Below are the code and all the weights of a small trained network. Each question names an input and a class and asks about switching units off, where a switched-off unit gives its printed mean instead of its output.

import numpy as np


def w(rows, s, z=0):
    codes = np.array(rows[::2]) - 128.0
    scale = np.full(codes.shape[1], s)
    scale[-1] = z or s
    return codes * scale


def f(y):
    return y / 2 * (1 + np.tanh(0.7978845608 * (y + 0.044715 * y**3)))


def log_softmax(a):
    a = a - a.max(-1, keepdims=True)
    return a - np.log(np.exp(a).sum(-1, keepdims=True))


def net(x, mask):
    res = np.array(x, float).reshape(1, 4) / 4 @ E
    y = f(res @ A[0][:, :-1].T + A[0][:, -1])
    res = res + np.where(mask, y, B[0][:, -1]) @ B[0][:, :-1]
    return log_softmax(res[-1] @ U[:, :-1].T + U[:, -1])


A, B = {}, {}
E = w([
[85,127,137,110,136,148,135,136,91],'x0',
[5,61,39,62,73,58,106,110,150],'x1',
[65,84,138,134,173,184,4,153,240],'x2',
[105,209,37,103,134,147,176,255,178],'x3',
],0.0096)
A[0] = w([
[131,118,148,165,225,203,77,123,197,121],'neuron 0',
[148,177,73,96,145,129,143,254,154,210],'neuron 1',
[78,72,33,79,48,63,113,102,123,203],'neuron 2',
[126,69,170,150,143,114,114,34,100,254],'neuron 3',
[136,140,202,140,146,145,51,123,126,154],'neuron 4',
[80,61,101,113,107,153,74,138,186,88],'neuron 5',
[85,80,92,111,107,134,51,137,161,93],'neuron 6',
],0.01,0.0071)
B[0] = w([
[81,64,79,128,127,124,55,142,135,205],'neuron 0',
[89,161,95,70,60,191,164,169,162,241],'neuron 1',
[139,142,100,153,105,54,196,70,108,249],'neuron 2',
[145,81,254,165,190,65,85,130,71,231],'neuron 3',
[134,94,119,121,137,105,78,218,116,186],'neuron 4',
[200,181,175,146,133,178,188,195,87,190],'neuron 5',
[204,123,174,185,83,181,145,132,73,187],'neuron 6',
],0.0095,0.015)
U = w([
[230,132,187,141,143,139,128,110,76,252],'0',
[193,183,130,114,98,197,174,147,125,242],'1',
[118,104,144,122,133,53,127,7,111,21],'2',
[82,140,63,97,94,68,169,112,145,68],'3',
[114,61,134,121,153,101,63,140,133,67],'4',
[85,127,85,91,128,199,67,133,180,51],'5',
],0.011,0.0022)

Each question gives the input, the list of numbers given to net, and the class t.
The units are the neurons (one row each of A and B). Each row of codes is followed by its name. A weight is (code - 128) times the scale printed after its matrix; where a second scale follows, it is the last column's (A, B and U).
mask holds one flag per neuron, in row order. A switched-off neuron (its flag False) gives its mean, the last column of its row in B, instead of its output. The means were averaged over made-up inputs and are rounded, as every weight is.
A unit's drop is (log p(t) with every unit on - log p(t) with that unit switched off) / (log p(t) with every unit on - log p(t) with every unit switched off).
The circuit of an input: a set's keep is (log p(t) with only the set's units on - log p(t) with every unit switched off) / (log p(t) with every unit on - log p(t) with every unit switched off). Starting from all 7 units, units are removed one at a time, each time the one whose removal leaves the highest keep (on an exact tie, the one counted first), for as long as the keep stays at least 0.8.
units of the circuit, in order: the units of the circuit, biggest drop first
k most important neurons: the k neurons with the biggest drops, biggest first
drop of u: that unit's drop, to one decimal
input [-8,2,0,1], class 3: units of the circuit, in order	[neuron 3; neuron 5]
input [-1,8,7,2], class 1: units of the circuit, in order	[neuron 5]
input [-2,2,-4,5], class 3: 2 most important neurons	[neuron 5; neuron 6]
input [2,6,-1,-1], class 2: units of the circuit, in order	[neuron 2; neuron 1]
input [0,6,-1,0], class 2: 3 most important neurons	[neuron 1; neuron 2; neuron 4]
input [1,-3,-3,2], class 1: 3 most important neurons	[neuron 3; neuron 0; neuron 2]
input [-5,-2,-2,2], class 1: 3 most important neurons	[neuron 0; neuron 3; neuron 2]
input [-4,-1,1,1], class 5: units of the circuit, in order	[neuron 2; neuron 3; neuron 5]
input [3,-8,8,1], class 5: 2 most important neurons	[neuron 3; neuron 2]
input [2,8,3,-4], class 0: 2 most important neurons	[neuron 5; neuron 6]
input [-4,-8,8,1], class 5: 2 most important neurons	[neuron 3; neuron 2]
input [-5,-2,1,6], class 5: 2 most important neurons	[neuron 2; neuron 5]
input [-8,5,3,3], class 1: 2 most important neurons	[neuron 5; neuron 6]
input [8,-4,7,-6], class 4: units of the circuit, in order	[neuron 0]
input [7,-4,4,1], class 5: 2 most important neurons	[neuron 3; neuron 2]
input [-7,-2,6,-6], class 4: 2 most important neurons	[neuron 0; neuron 4]
input [3,-7,1,6], class 5: drop of neuron 5	0.2
input [0,7,2,-8], class 0: drop of neuron 6	0.2
input [-5,5,4,-1], class 0: drop of neuron 1	0.1
input [8,-7,1,3], class 5: drop of neuron 5	0.1
input [2,-6,8,6], class 5: most important neuron	[neuron 0]
